Here is a tiny trained network, its code and every weight. The questions are about switching its units off for an input and a target symbol, where a switched-off unit gives its printed mean instead of its output.

import numpy as np


def w(rows, s, z=0):
    codes = np.array(rows[::2]) - 128.0
    scale = np.full(codes.shape[1], s)
    scale[-1] = z or s
    return codes * scale


def norm(h):
    return h / np.sqrt((h * h).mean(-1, keepdims=True) + 1e-5)


def f(y):
    return np.maximum(y, 0)


def softmax(a):
    e = np.exp(a - a.max(-1, keepdims=True))
    return e / e.sum(-1, keepdims=True)


def log_softmax(a):
    a = a - a.max(-1, keepdims=True)
    return a - np.log(np.exp(a).sum(-1, keepdims=True))


def net(x, mask):
    ids = ['εμξπτφψ'.index(c) for c in x.split()]
    T = len(ids)
    res = E[ids] + P[:T]
    r = norm(res)
    for j in range(3):
        rows = slice(4 * j, 4 * j + 4)
        q, k, v = (r @ M[0][rows].T for M in (Q, K, V))
        z = softmax(np.where(np.tri(T) > 0, q @ k.T / 4**0.5, -1e9)) @ v
        o = O[0][rows]
        res = res + np.where(mask[j], z, o[:, -1]) @ o[:, :-1]
    y = f(norm(res) @ A[0][:, :-1].T + A[0][:, -1])
    res = res + np.where(mask[3:7], y, B[0][:, -1]) @ B[0][:, :-1]
    return log_softmax(norm(res)[-1] @ U[:, :-1].T + U[:, -1])


Q, K, V, O, A, B = {}, {}, {}, {}, {}, {}
E = w([
[144,94,128,107],'ε',
[108,85,170,123],'μ',
[171,86,92,92],'ξ',
[207,41,61,84],'π',
[151,82,121,130],'τ',
[109,125,158,22],'φ',
[1,113,107,138],'ψ',
],0.0071)
P = w([
[117,208,133,165],'0',
[109,42,253,158],'1',
[109,18,239,153],'2',
[153,47,200,126],'3',
[148,38,178,137],'4',
[144,46,164,130],'5',
[149,54,143,127],'6',
[149,45,123,124],'7',
[142,52,112,124],'8',
[143,71,94,120],'9',
[139,80,85,115],'10',
[152,98,68,114],'11',
[142,94,62,109],'12',
[135,81,58,121],'13',
],0.0058)
Q[0] = w([
[133,105,95,132],'H0',
[77,95,121,76],'H0',
[121,125,111,103],'H0',
[145,136,128,88],'H0',
[174,99,118,114],'H1',
[150,146,112,135],'H1',
[64,159,139,138],'H1',
[167,218,150,203],'H1',
[232,114,213,122],'H2',
[90,169,73,189],'H2',
[202,171,179,108],'H2',
[63,240,145,249],'H2',
],0.014)
K[0] = w([
[155,160,119,127],'H0',
[121,171,65,183],'H0',
[133,150,131,141],'H0',
[132,131,141,162],'H0',
[153,159,151,113],'H1',
[168,117,161,143],'H1',
[89,87,95,154],'H1',
[181,28,155,108],'H1',
[65,3,160,95],'H2',
[182,164,145,182],'H2',
[46,37,161,129],'H2',
[184,157,229,196],'H2',
],0.014)
V[0] = w([
[125,136,103,83],'H0',
[161,57,73,128],'H0',
[107,160,97,6],'H0',
[190,229,130,113],'H0',
[96,185,115,94],'H1',
[115,82,45,117],'H1',
[190,122,176,61],'H1',
[76,89,174,121],'H1',
[160,164,200,58],'H2',
[120,172,184,93],'H2',
[220,80,144,186],'H2',
[163,111,115,35],'H2',
],0.012)
O[0] = w([
[128,104,185,127,104],'H0',
[77,221,187,119,238],'H0',
[121,25,254,83,42],'H0',
[171,82,154,253,45],'H0',
[175,64,132,194,173],'H1',
[50,134,226,132,90],'H1',
[232,187,154,90,51],'H1',
[120,87,77,31,44],'H1',
[250,126,104,93,109],'H2',
[197,90,95,96,51],'H2',
[145,241,83,201,214],'H2',
[210,172,209,83,254],'H2',
],0.0088,0.0045)
A[0] = w([
[137,15,235,102,217],'N0',
[186,209,124,185,10],'N1',
[119,79,157,254,157],'N2',
[157,148,38,138,106],'N3',
],0.0075,0.0013)
B[0] = w([
[91,2,176,100,214],'N0',
[218,133,167,169,255],'N1',
[25,70,130,141,223],'N2',
[107,139,158,54,221],'N3',
],0.0088,0.0036)
U = w([
[170,68,98,192,252],'ε',
[147,149,76,86,200],'μ',
[121,136,219,162,153],'ξ',
[106,226,189,94,48],'π',
[119,246,61,200,105],'τ',
[253,87,182,54,50],'φ',
[32,54,114,104,93],'ψ',
],0.0067,0.0037)

Each question gives the input, a string of symbols that net reads in full, and the target symbol t.
The units are the heads (4 rows each of Q, K, V and O) and the neurons (one row each of A and B). Each row of codes is followed by its name. A weight is (code - 128) times the scale printed after its matrix; where a second scale follows, it is the last column's (O, A, B and U).
mask holds one flag per unit, heads first, then neurons. A switched-off unit (its flag False) gives its mean, the last column of its rows in O or B, instead of its output. The means were averaged over made-up inputs and are rounded, as every weight is.
A unit's drop is (log p(t) with every unit on - log p(t) with that unit switched off) / (log p(t) with every unit on - log p(t) with every unit switched off).
The circuit of an input: a set's keep is (log p(t) with only the set's units on - log p(t) with every unit switched off) / (log p(t) with every unit on - log p(t) with every unit switched off). Starting from all 7 units, units are removed one at a time, each time the one whose removal leaves the highest keep (on an exact tie, the one counted first), for as long as the keep stays at least 0.8.
circuit, biggest first: the units of the circuit, biggest drop first
most important unit: the unit with the biggest drop
heads that matter: for each layer, one digit per head in row order, 1 if its drop is at least 0.15 and else 0, layers parted by /
drop when u is switched off: that unit's drop, to one decimal
input τ τ φ ψ τ ξ μ, target τ: heads that matter : 100
input φ τ π φ ξ τ, target φ: circuit, biggest first : [H1]
input ψ ξ φ, target ψ: heads that matter : 010
input φ φ ξ ξ μ ψ, target φ: heads that matter : 001
input τ ξ π ε π μ τ, target τ: heads that matter : 000
input ε μ φ τ ξ, target ε: heads that matter : 100
input φ φ τ τ ξ ξ ξ π φ ξ ψ μ φ π, target φ: heads that matter : 010
input ξ ε μ ξ π ψ ψ φ ξ φ ξ ε ε, target ξ: heads that matter : 100
input φ π ε, target φ: heads that matter : 110
input ψ τ μ ψ ξ ξ, target ψ: heads that matter : 000
input ψ μ ε π, target ψ: heads that matter : 010
input μ ξ τ ξ τ τ ψ τ ξ μ, target μ: heads that matter : 010
input π ψ τ μ ξ ξ ξ ξ π, target π: heads that matter : 000
input μ ψ ξ ε τ φ ψ ξ π τ φ π, target φ: circuit, biggest first : [H2]
input μ π τ ψ π π π ξ φ ε ε ψ π, target ψ: heads that matter : 001
input ξ τ ε ξ μ ψ ε, target ψ: heads that matter : 001
input μ ε π π, target μ: drop when H2 is switched off : -0.1
input ψ ψ μ τ, target ψ: drop when H1 is switched off : 0.1
input ε μ τ ξ φ ξ ξ ε μ, target ε: drop when H1 is switched off : 0.2
input φ ξ μ, target φ: drop when H2 is switched off : 0.1
input ε μ π μ τ τ φ τ, target φ: most important unit : H2
